Below is a small trained network, with its code and all its weights. Each question gives an input and a class and asks what happens when units are switched off, that is, made to give their printed mean instead of their output.

import numpy as np


def w(rows, s, z=0):
    codes = np.array(rows[::2]) - 128.0
    scale = np.full(codes.shape[1], s)
    scale[-1] = z or s
    return codes * scale


def norm(h):
    return h / np.sqrt((h * h).mean(-1, keepdims=True) + 1e-5)


def f(y):
    return np.maximum(y, 0)


def log_softmax(a):
    a = a - a.max(-1, keepdims=True)
    return a - np.log(np.exp(a).sum(-1, keepdims=True))


def net(x, mask):
    res = np.array(x, float).reshape(1, 7) / 4 @ E
    u = 0
    for l in range(3):
        y = f(norm(res) @ A[l][:, :-1].T + A[l][:, -1])
        res = res + np.where(mask[u : u + 4], y, B[l][:, -1]) @ B[l][:, :-1]
        u += 4
    return log_softmax(norm(res)[-1] @ U[:, :-1].T + U[:, -1])


A, B = {}, {}
E = w([
[127,128,132,130,129,122,127],'x0',
[143,231,161,190,136,187,77],'x1',
[51,111,101,171,255,129,84],'x2',
[229,65,37,196,123,131,144],'x3',
[130,127,131,126,129,128,124],'x4',
[131,128,127,128,130,129,129],'x5',
[125,127,129,127,127,132,126],'x6',
],0.0083)
A[0] = w([
[64,40,133,8,119,95,158,56],'L0N1',
[117,6,110,80,135,102,154,76],'L0N2',
[119,45,125,71,106,78,166,3],'L0N3',
[78,69,95,113,177,108,125,60],'L0N4',
],0.02,0.0027)
B[0] = w([
[197,137,252,241,146,117,125,250],'L0N1',
[72,155,52,28,119,66,185,228],'L0N2',
[134,107,75,104,86,253,61,215],'L0N3',
[70,117,138,178,165,97,155,196],'L0N4',
],0.015,0.016)
A[1] = w([
[188,58,54,166,166,168,77,61],'L1N1',
[253,90,122,160,71,128,123,2],'L1N2',
[196,190,171,35,35,133,137,28],'L1N3',
[216,144,99,56,86,162,121,99],'L1N4',
],0.02,0.0029)
B[1] = w([
[86,107,204,225,105,60,124,194],'L1N1',
[177,140,98,39,251,195,179,238],'L1N2',
[143,122,147,168,113,10,158,247],'L1N3',
[108,118,115,159,31,241,76,221],'L1N4',
],0.014)
A[2] = w([
[195,97,219,96,168,72,105,55],'L2N1',
[191,175,217,90,41,62,125,68],'L2N2',
[14,157,186,56,160,165,72,208],'L2N3',
[209,133,189,6,200,179,105,4],'L2N4',
],0.018,0.0015)
B[2] = w([
[133,93,71,162,9,125,108,248],'L2N1',
[44,112,36,46,248,128,166,246],'L2N2',
[193,162,155,42,80,102,13,215],'L2N3',
[182,193,157,80,248,251,166,254],'L2N4',
],0.012,0.0088)
U = w([
[182,142,146,135,167,219,162,218],'0',
[68,118,45,98,141,74,164,197],'1',
[114,120,201,243,145,82,126,122],'2',
[126,171,161,98,117,108,29,40],'3',
[139,100,80,113,8,181,128,3],'4',
],0.015,0.002)

Each question gives the input, the list of numbers given to net, and the class t.
The units are the neurons (one row each of A and B). Each row of codes is followed by its name. A weight is (code - 128) times the scale printed after its matrix; where a second scale follows, it is the last column's (A, B and U).
mask holds one flag per neuron, layer by layer. A switched-off neuron (its flag False) gives its mean, the last column of its row in B, instead of its output. The means were averaged over made-up inputs and are rounded, as every weight is.
A unit's drop is (log p(t) with every unit on - log p(t) with that unit switched off) / (log p(t) with every unit on - log p(t) with every unit switched off).
The circuit of an input: a set's keep is (log p(t) with only the set's units on - log p(t) with every unit switched off) / (log p(t) with every unit on - log p(t) with every unit switched off). Starting from all 12 units, units are removed one at a time, each time the one whose removal leaves the highest keep (on an exact tie, the one counted first), for as long as the keep stays at least 0.8.
units of the circuit, in order: the units of the circuit, biggest drop first
k most important neurons of layer l: the k neurons of layer l with the biggest drops, biggest first
drop of u: that unit's drop, to one decimal
input [-6,2,3,0,-4,-2,3], class 3: units of the circuit, in order : [L0N1; L1N3; L2N3]
input [2,2,4,-7,8,4,1], class 3: units of the circuit, in order : [L2N3]
input [-1,-7,-2,8,-8,-4,-5], class 4: units of the circuit, in order : [L0N3; L1N4]
input [8,1,4,0,-7,-6,4], class 3: units of the circuit, in order : [L0N1; L2N3]
input [-5,-5,-6,1,-1,-8,-7], class 4: 2 most important neurons of layer 0 : [L0N3; L0N2]
input [8,0,1,2,-5,-4,1], class 1: 2 most important neurons of layer 0 : [L0N1; L0N3]
input [-3,7,-3,-1,3,2,-4], class 1: 3 most important neurons of layer 0 : [L0N1; L0N3; L0N4]
input [-3,6,2,1,-5,3,-8], class 2: 2 most important neurons of layer 0 : [L0N2; L0N1]
input [2,-3,-7,2,-1,-3,3], class 4: 2 most important neurons of layer 1 : [L1N4; L1N3]
input [-6,2,2,1,-4,8,0], class 2: 2 most important neurons of layer 0 : [L0N2; L0N1]
input [4,8,-1,0,1,0,-3], class 1: 2 most important neurons of layer 0 : [L0N1; L0N4]
input [0,3,1,-2,-5,-2,7], class 3: 3 most important neurons of layer 0 : [L0N1; L0N2; L0N3]
input [-5,-5,1,-7,-3,5,3], class 2: 3 most important neurons of layer 0 : [L0N1; L0N4; L0N2]
input [6,8,1,8,-2,1,8], class 2: units of the circuit, in order : [L1N1]
input [-8,3,7,-6,-1,6,-8], class 3: 2 most important neurons of layer 1 : [L1N2; L1N3]
input [-6,7,-8,0,2,2,0], class 1: 2 most important neurons of layer 0 : [L0N3; L0N1]
input [-2,-1,-1,8,-5,-8,7], class 4: 2 most important neurons of layer 0 : [L0N1; L0N4]
input [-6,6,7,-8,-7,0,-1], class 3: drop of L1N2 : 0.5
input [-2,-4,5,-5,4,7,2], class 2: drop of L0N1 : 0.8
input [7,-5,2,-6,5,-8,-5], class 2: units of the circuit, in order : [L0N1]
input [6,4,-2,0,5,0,-2], class 1: drop of L0N3 : 0.8
